Below is a small trained network, with its code and all its weights. Each question gives an input and a target symbol and asks what happens when units are switched off, that is, made to give their printed mean instead of their output.

import numpy as np


def w(rows, s, z=0):
    codes = np.array(rows[::2]) - 128.0
    scale = np.full(codes.shape[1], s)
    scale[-1] = z or s
    return codes * scale


def norm(h):
    return h / np.sqrt((h * h).mean(-1, keepdims=True) + 1e-5)


def f(y):
    return y / 2 * (1 + np.tanh(0.7978845608 * (y + 0.044715 * y**3)))


def softmax(a):
    e = np.exp(a - a.max(-1, keepdims=True))
    return e / e.sum(-1, keepdims=True)


def log_softmax(a):
    a = a - a.max(-1, keepdims=True)
    return a - np.log(np.exp(a).sum(-1, keepdims=True))


def net(x, mask):
    ids = ['βγζηλστψω'.index(c) for c in x.split()]
    T = len(ids)
    res = E[ids] + P[:T]
    u = 0
    for l in range(2):
        r = norm(res)
        for j in range(2):
            rows = slice(2 * j, 2 * j + 2)
            q, k, v = (r @ M[l][rows].T for M in (Q, K, V))
            z = softmax(np.where(np.tri(T) > 0, q @ k.T / 2**0.5, -1e9)) @ v
            o = O[l][rows]
            res = res + np.where(mask[u + j], z, o[:, -1]) @ o[:, :-1]
        u += 2
        y = f(norm(res) @ A[l][:, :-1].T + A[l][:, -1])
        res = res + np.where(mask[u : u + 16], y, B[l][:, -1]) @ B[l][:, :-1]
        u += 16
    return log_softmax(norm(res)[-1] @ U[:, :-1].T + U[:, -1])


Q, K, V, O, A, B = {}, {}, {}, {}, {}, {}
E = w([
[93,128,129,118,68],'β',
[81,249,143,112,177],'γ',
[56,112,96,157,111],'ζ',
[156,142,126,66,97],'η',
[158,142,106,92,126],'λ',
[127,88,122,62,14],'σ',
[169,134,80,73,175],'τ',
[112,124,90,135,139],'ψ',
[88,128,79,143,170],'ω',
],0.014)
P = w([
[87,159,84,19,114],'0',
[175,142,118,159,120],'1',
[142,145,22,163,70],'2',
[57,81,89,66,166],'3',
[158,135,138,174,132],'4',
[155,128,3,155,67],'5',
[49,62,82,70,155],'6',
[155,130,154,179,143],'7',
[153,113,5,166,88],'8',
[41,48,77,75,147],'9',
[164,138,171,172,136],'10',
],0.013)
Q[0] = w([
[184,151,105,202,108],'0.h1',
[145,123,197,154,165],'0.h1',
[205,160,5,65,94],'0.h2',
[111,98,160,99,164],'0.h2',
],0.026)
K[0] = w([
[122,189,215,159,167],'0.h1',
[99,222,75,106,112],'0.h1',
[150,42,254,139,183],'0.h2',
[82,123,72,73,120],'0.h2',
],0.02)
V[0] = w([
[118,95,49,153,224],'0.h1',
[195,17,110,181,150],'0.h1',
[182,88,152,71,161],'0.h2',
[185,5,122,149,79],'0.h2',
],0.016)
O[0] = w([
[91,220,143,97,151,255],'0.h1',
[138,252,128,100,30,51],'0.h1',
[169,118,147,31,124,152],'0.h2',
[143,189,201,91,2,102],'0.h2',
],0.0099,0.0042)
A[0] = w([
[157,86,90,179,127,122],'0.n1',
[20,116,198,114,184,120],'0.n2',
[151,78,141,128,65,90],'0.n3',
[177,146,49,153,146,113],'0.n4',
[234,169,225,214,182,175],'0.n5',
[130,109,127,100,112,139],'0.n6',
[53,99,178,119,90,122],'0.n7',
[125,183,155,215,127,126],'0.n8',
[162,160,121,206,82,88],'0.n9',
[116,118,4,121,87,145],'0.n10',
[115,172,228,113,135,150],'0.n11',
[107,137,116,131,117,113],'0.n12',
[69,104,169,31,144,254],'0.n13',
[187,156,111,76,118,150],'0.n14',
[138,119,34,101,110,189],'0.n15',
[62,74,164,116,164,148],'0.n16',
],0.015,0.0039)
B[0] = w([
[148,85,157,97,129,167],'0.n1',
[177,103,52,96,230,202],'0.n2',
[119,63,165,150,153,163],'0.n3',
[148,115,159,167,150,154],'0.n4',
[89,104,142,7,187,146],'0.n5',
[104,122,122,126,104,150],'0.n6',
[92,167,93,169,136,145],'0.n7',
[129,116,202,89,138,162],'0.n8',
[220,95,134,164,134,163],'0.n9',
[66,120,221,149,90,221],'0.n10',
[131,42,179,137,123,152],'0.n11',
[117,152,138,128,130,137],'0.n12',
[119,129,80,217,231,255],'0.n13',
[96,80,127,82,71,203],'0.n14',
[60,134,164,142,135,221],'0.n15',
[124,146,109,118,183,205],'0.n16',
],0.02,0.0086)
Q[1] = w([
[94,134,47,248,75],'1.h1',
[71,161,135,135,74],'1.h1',
[86,115,163,153,27],'1.h2',
[199,84,77,68,120],'1.h2',
],0.016)
K[1] = w([
[254,171,88,72,21],'1.h1',
[203,98,196,32,142],'1.h1',
[192,71,11,93,136],'1.h2',
[121,167,92,129,29],'1.h2',
],0.013)
V[1] = w([
[2,132,188,177,155],'1.h1',
[233,159,129,47,199],'1.h1',
[154,185,88,129,123],'1.h2',
[92,151,170,146,76],'1.h2',
],0.013)
O[1] = w([
[176,137,28,254,76,255],'1.h1',
[48,140,227,141,166,96],'1.h1',
[167,99,141,119,91,67],'1.h2',
[87,165,184,120,33,98],'1.h2',
],0.0082,0.0093)
A[1] = w([
[174,99,138,215,165,136],'1.n1',
[148,190,165,122,151,139],'1.n2',
[86,136,170,177,108,157],'1.n3',
[214,113,10,121,51,123],'1.n4',
[208,152,101,65,179,64],'1.n5',
[105,147,166,98,176,80],'1.n6',
[195,140,63,146,129,124],'1.n7',
[154,147,137,68,75,140],'1.n8',
[112,137,105,174,64,164],'1.n9',
[176,206,148,87,65,2],'1.n10',
[71,121,94,93,128,128],'1.n11',
[251,124,15,152,55,58],'1.n12',
[185,157,126,147,148,149],'1.n13',
[141,162,69,181,161,159],'1.n14',
[67,193,69,143,119,169],'1.n15',
[29,167,21,65,136,43],'1.n16',
],0.017,0.0064)
B[1] = w([
[141,187,92,107,147,254],'1.n1',
[109,135,177,125,103,141],'1.n2',
[158,139,59,107,147,199],'1.n3',
[188,154,86,19,133,159],'1.n4',
[124,101,129,121,231,151],'1.n5',
[140,105,133,160,152,146],'1.n6',
[137,94,116,77,103,164],'1.n7',
[73,174,116,120,156,149],'1.n8',
[138,143,155,83,170,172],'1.n9',
[181,83,120,168,36,138],'1.n10',
[109,155,121,161,108,181],'1.n11',
[170,99,26,66,80,162],'1.n12',
[93,117,109,122,113,150],'1.n13',
[138,107,170,47,148,249],'1.n14',
[123,72,182,173,119,216],'1.n15',
[61,151,2,246,107,222],'1.n16',
],0.033,0.0091)
U = w([
[219,107,123,191,136,54],'β',
[108,114,106,111,221,105],'γ',
[158,247,122,133,152,69],'ζ',
[118,50,151,119,104,124],'η',
[54,176,148,62,120,98],'λ',
[163,130,65,74,98,142],'σ',
[80,150,73,183,109,143],'τ',
[147,156,165,145,83,254],'ψ',
[113,157,210,136,157,138],'ω',
],0.013,0.0037)

Each question gives the input, a string of symbols that net reads in full, and the target symbol t.
The units are the heads (2 rows each of Q, K, V and O) and the neurons (one row each of A and B). Each row of codes is followed by its name. A weight is (code - 128) times the scale printed after its matrix; where a second scale follows, it is the last column's (O, A, B and U).
mask holds one flag per unit, layer by layer, with each layer's heads first. A switched-off unit (its flag False) gives its mean, the last column of its rows in O or B, instead of its output. The means were averaged over made-up inputs and are rounded, as every weight is.
A unit's drop is (log p(t) with every unit on - log p(t) with that unit switched off) / (log p(t) with every unit on - log p(t) with every unit switched off).
The circuit of an input: a set's keep is (log p(t) with only the set's units on - log p(t) with every unit switched off) / (log p(t) with every unit on - log p(t) with every unit switched off). Starting from the 12 units with the biggest drops (on a tie, the unit counted first), units are removed one at a time, each time the one whose removal leaves the highest keep (on an exact tie, the one counted first), for as long as the keep stays at least 0.8.
units of the circuit, in order: the units of the circuit, biggest drop first
k most important neurons: the k neurons with the biggest drops, biggest first
k most important neurons of layer l: the k neurons of layer l with the biggest drops, biggest first
input λ γ λ ζ σ η γ η ζ, target η: units of the circuit, in order -> 0.h1, 1.n16, 0.n10
input η η γ β ω λ, target ω: most important neuron of layer 0 -> 0.n4
input η β γ, target β: units of the circuit, in order -> 0.h1, 0.h2, 0.n9
input ψ ζ ζ γ σ τ, target σ: units of the circuit, in order -> 0.h2, 1.n12
input τ λ τ τ ζ ζ λ, target τ: units of the circuit, in order -> 1.n16, 0.n9, 0.n3
input ζ τ η β η, target η: 3 most important neurons of layer 0 -> 0.n3, 0.n2, 0.n14
input γ τ τ β τ β ψ λ τ τ, target τ: units of the circuit, in order -> 1.n16, 0.h1
input τ ψ β η λ τ β τ λ, target τ: units of the circuit, in order -> 0.h1, 1.n16
input β ω η, target ω: 2 most important neurons of layer 1 -> 1.n16, 1.n15
input τ β ω η σ σ β λ η, target λ: 2 most important neurons -> 0.n10, 1.n16
input τ τ η ω λ η λ β σ, target β: 2 most important neurons -> 0.n10, 0.n14
input τ ψ β β ζ τ ω β τ, target β: 3 most important neurons of layer 0 -> 0.n10, 0.n1, 0.n13
input η τ ω η ψ τ λ ζ σ, target ζ: 4 most important neurons -> 0.n10, 1.n3, 0.n9, 1.n14
input τ ζ ω ω η η τ ω, target ω: 3 most important neurons of layer 0 -> 0.n8, 0.n5, 0.n13
input τ η σ η ψ ζ, target ψ: 2 most important neurons -> 0.n13, 1.n10
input ζ ω ψ ψ η τ β λ τ, target λ: 2 most important neurons -> 0.n10, 0.n13
input τ ψ β τ τ ζ ζ η, target η: 3 most important neurons -> 0.n2, 0.n3, 0.n14
input ω τ η, target τ: 2 most important neurons -> 0.n10, 0.n15
input τ σ ζ β τ β τ ψ ω, target ψ: most important neuron -> 0.n13
input τ λ τ, target λ: most important neuron of layer 0 -> 0.n13
input τ β η τ, target τ: 2 most important neurons -> 1.n16, 0.n14
input η γ σ ω η τ, target η: 2 most important neurons of layer 0 -> 0.n13, 0.n14
input β η ψ, target η: 2 most important neurons -> 0.n13, 1.n16
input τ λ ψ ω η σ σ β γ, target β: 2 most important neurons -> 0.n10, 0.n2
